Here is a tiny trained network, its code and every weight. The questions are about switching its units off for an input and a class, where a switched-off unit gives its printed mean instead of its output.

import numpy as np


def w(rows, s, z=0):
    codes = np.array(rows[::2]) - 128.0
    scale = np.full(codes.shape[1], s)
    scale[-1] = z or s
    return codes * scale


def f(y):
    return np.maximum(y, 0)


def log_softmax(a):
    a = a - a.max(-1, keepdims=True)
    return a - np.log(np.exp(a).sum(-1, keepdims=True))


def net(x, mask):
    res = np.array(x, float).reshape(1, 8) / 4 @ E
    y = f(res @ A[0][:, :-1].T + A[0][:, -1])
    res = res + np.where(mask, y, B[0][:, -1]) @ B[0][:, :-1]
    return log_softmax(res[-1] @ U[:, :-1].T + U[:, -1])


A, B = {}, {}
E = w([
[116,117,67,133,190,124,181,112,125,95,140],'x0',
[102,141,130,120,162,179,113,114,145,148,184],'x1',
[139,63,192,248,176,222,200,234,169,149,140],'x2',
[153,165,121,58,114,191,122,191,76,69,140],'x3',
[162,146,87,121,110,113,149,148,134,152,155],'x4',
[91,16,165,184,100,119,126,158,46,151,254],'x5',
[67,140,140,171,94,133,157,127,118,76,125],'x6',
[187,121,121,98,116,91,126,129,120,157,104],'x7',
],0.0093)
A[0] = w([
[189,94,211,184,157,183,217,166,178,135,110,6],'neuron 1',
[73,105,147,162,148,60,112,123,232,199,112,136],'neuron 2',
[160,130,127,68,124,217,117,199,81,57,114,87],'neuron 3',
[144,136,105,140,190,100,176,143,85,84,159,168],'neuron 4',
[106,166,130,130,151,143,140,115,175,145,171,244],'neuron 5',
[148,203,105,116,124,176,152,132,244,98,2,112],'neuron 6',
[141,118,198,132,149,186,243,186,127,170,118,50],'neuron 7',
[159,61,132,139,125,168,155,122,197,129,106,75],'neuron 8',
[75,111,118,121,118,23,109,181,49,115,108,184],'neuron 9',
[173,75,117,111,134,91,91,164,112,118,77,197],'neuron 10',
[135,64,126,167,117,109,137,138,40,143,157,53],'neuron 11',
[158,107,118,118,95,104,118,172,103,69,95,201],'neuron 12',
[159,143,148,58,143,180,122,168,107,84,178,110],'neuron 13',
],0.0078,0.0025)
B[0] = w([
[109,177,133,51,135,117,100,118,177,128,152,233],'neuron 1',
[149,88,106,181,52,78,174,110,107,79,88,198],'neuron 2',
[140,77,93,210,94,2,154,134,203,143,103,195],'neuron 3',
[104,184,144,123,151,169,127,147,110,132,44,176],'neuron 4',
[162,98,156,158,130,92,141,141,83,163,32,174],'neuron 5',
[153,115,190,88,166,108,107,232,66,145,138,254],'neuron 6',
[89,212,145,101,135,139,84,73,124,158,169,216],'neuron 7',
[121,188,98,149,97,119,126,85,130,118,133,174],'neuron 8',
[132,166,171,87,127,116,91,121,95,186,167,185],'neuron 9',
[87,98,131,159,130,178,114,71,146,156,129,171],'neuron 10',
[174,78,182,100,178,148,123,203,128,86,137,191],'neuron 11',
[92,163,84,162,106,74,125,112,121,179,59,167],'neuron 12',
[157,119,74,143,78,81,143,142,164,163,101,185],'neuron 13',
],0.0094,0.011)
U = w([
[213,75,182,84,173,134,133,255,47,97,168,95],'0',
[114,211,90,29,134,101,94,80,164,105,196,46],'1',
[181,69,80,221,113,41,180,146,187,92,120,82],'2',
[107,108,110,153,151,148,135,175,84,221,112,251],'3',
],0.0077,0.0029)

Each question gives the input, the list of numbers given to net, and the class t.
The units are the neurons (one row each of A and B). Each row of codes is followed by its name. A weight is (code - 128) times the scale printed after its matrix; where a second scale follows, it is the last column's (A, B and U).
mask holds one flag per neuron, in row order. A switched-off neuron (its flag False) gives its mean, the last column of its row in B, instead of its output. The means were averaged over made-up inputs and are rounded, as every weight is.
A unit's drop is (log p(t) with every unit on - log p(t) with that unit switched off) / (log p(t) with every unit on - log p(t) with every unit switched off).
The circuit of an input: a set's keep is (log p(t) with only the set's units on - log p(t) with every unit switched off) / (log p(t) with every unit on - log p(t) with every unit switched off). Starting from the 12 units with the biggest drops (on a tie, the unit counted first), units are removed one at a time, each time the one whose removal leaves the highest keep (on an exact tie, the one counted first), for as long as the keep stays at least 0.8.
units of the circuit, in order: the units of the circuit, biggest drop first
most important unit: the unit with the biggest drop
k most important neurons: the k neurons with the biggest drops, biggest first
drop when u is switched off: that unit's drop, to one decimal
input [1,-3,-4,-7,-7,-4,-2,6], class 2: most important unit => neuron 2
input [-6,-1,4,5,3,3,-6,-6], class 2: units of the circuit, in order => neuron 3; neuron 6
input [8,3,6,-6,-4,6,4,4], class 0: 3 most important neurons => neuron 11; neuron 3; neuron 12
input [0,-8,-4,5,1,6,-8,8], class 3: 4 most important neurons => neuron 12; neuron 10; neuron 6; neuron 9
input [6,-6,-3,-4,8,2,6,1], class 3: units of the circuit, in order => neuron 9; neuron 3; neuron 1
input [-7,-5,-4,-2,-6,-2,7,7], class 3: 2 most important neurons => neuron 1; neuron 7
input [1,0,-5,-8,-8,-8,8,-7], class 0: 2 most important neurons => neuron 6; neuron 3
input [-8,8,-6,2,-4,-5,-7,3], class 3: 4 most important neurons => neuron 1; neuron 7; neuron 6; neuron 11
input [8,-8,0,8,3,-5,-3,4], class 2: 2 most important neurons => neuron 3; neuron 12
input [-3,6,-2,-4,-4,-5,-8,6], class 3: 3 most important neurons => neuron 11; neuron 10; neuron 1
input [-4,3,-6,8,8,0,-8,6], class 2: units of the circuit, in order => neuron 3; neuron 13
input [3,-6,0,6,1,5,0,6], class 2: 2 most important neurons => neuron 3; neuron 6
input [4,-4,6,6,2,-3,5,2], class 1: units of the circuit, in order => neuron 7; neuron 1
input [-6,5,4,8,-3,-5,-3,4], class 2: 2 most important neurons => neuron 3; neuron 13
input [-3,-7,-2,-5,7,8,0,4], class 0: 2 most important neurons => neuron 11; neuron 9
input [7,-1,6,0,3,-4,-2,1], class 1: 2 most important neurons => neuron 1; neuron 7
input [4,4,-3,2,-5,1,-1,-6], class 3: units of the circuit, in order => neuron 1
input [-8,0,-1,4,-4,0,-3,1], class 2: units of the circuit, in order => neuron 3; neuron 6; neuron 7
input [-1,-8,0,-2,-1,0,6,5], class 3: units of the circuit, in order => neuron 3; neuron 12
input [1,-2,-5,8,2,-5,5,1], class 2: drop when neuron 3 is switched off => 0.7
input [2,-1,7,-1,8,4,-8,-5], class 1: drop when neuron 7 is switched off => 0.3
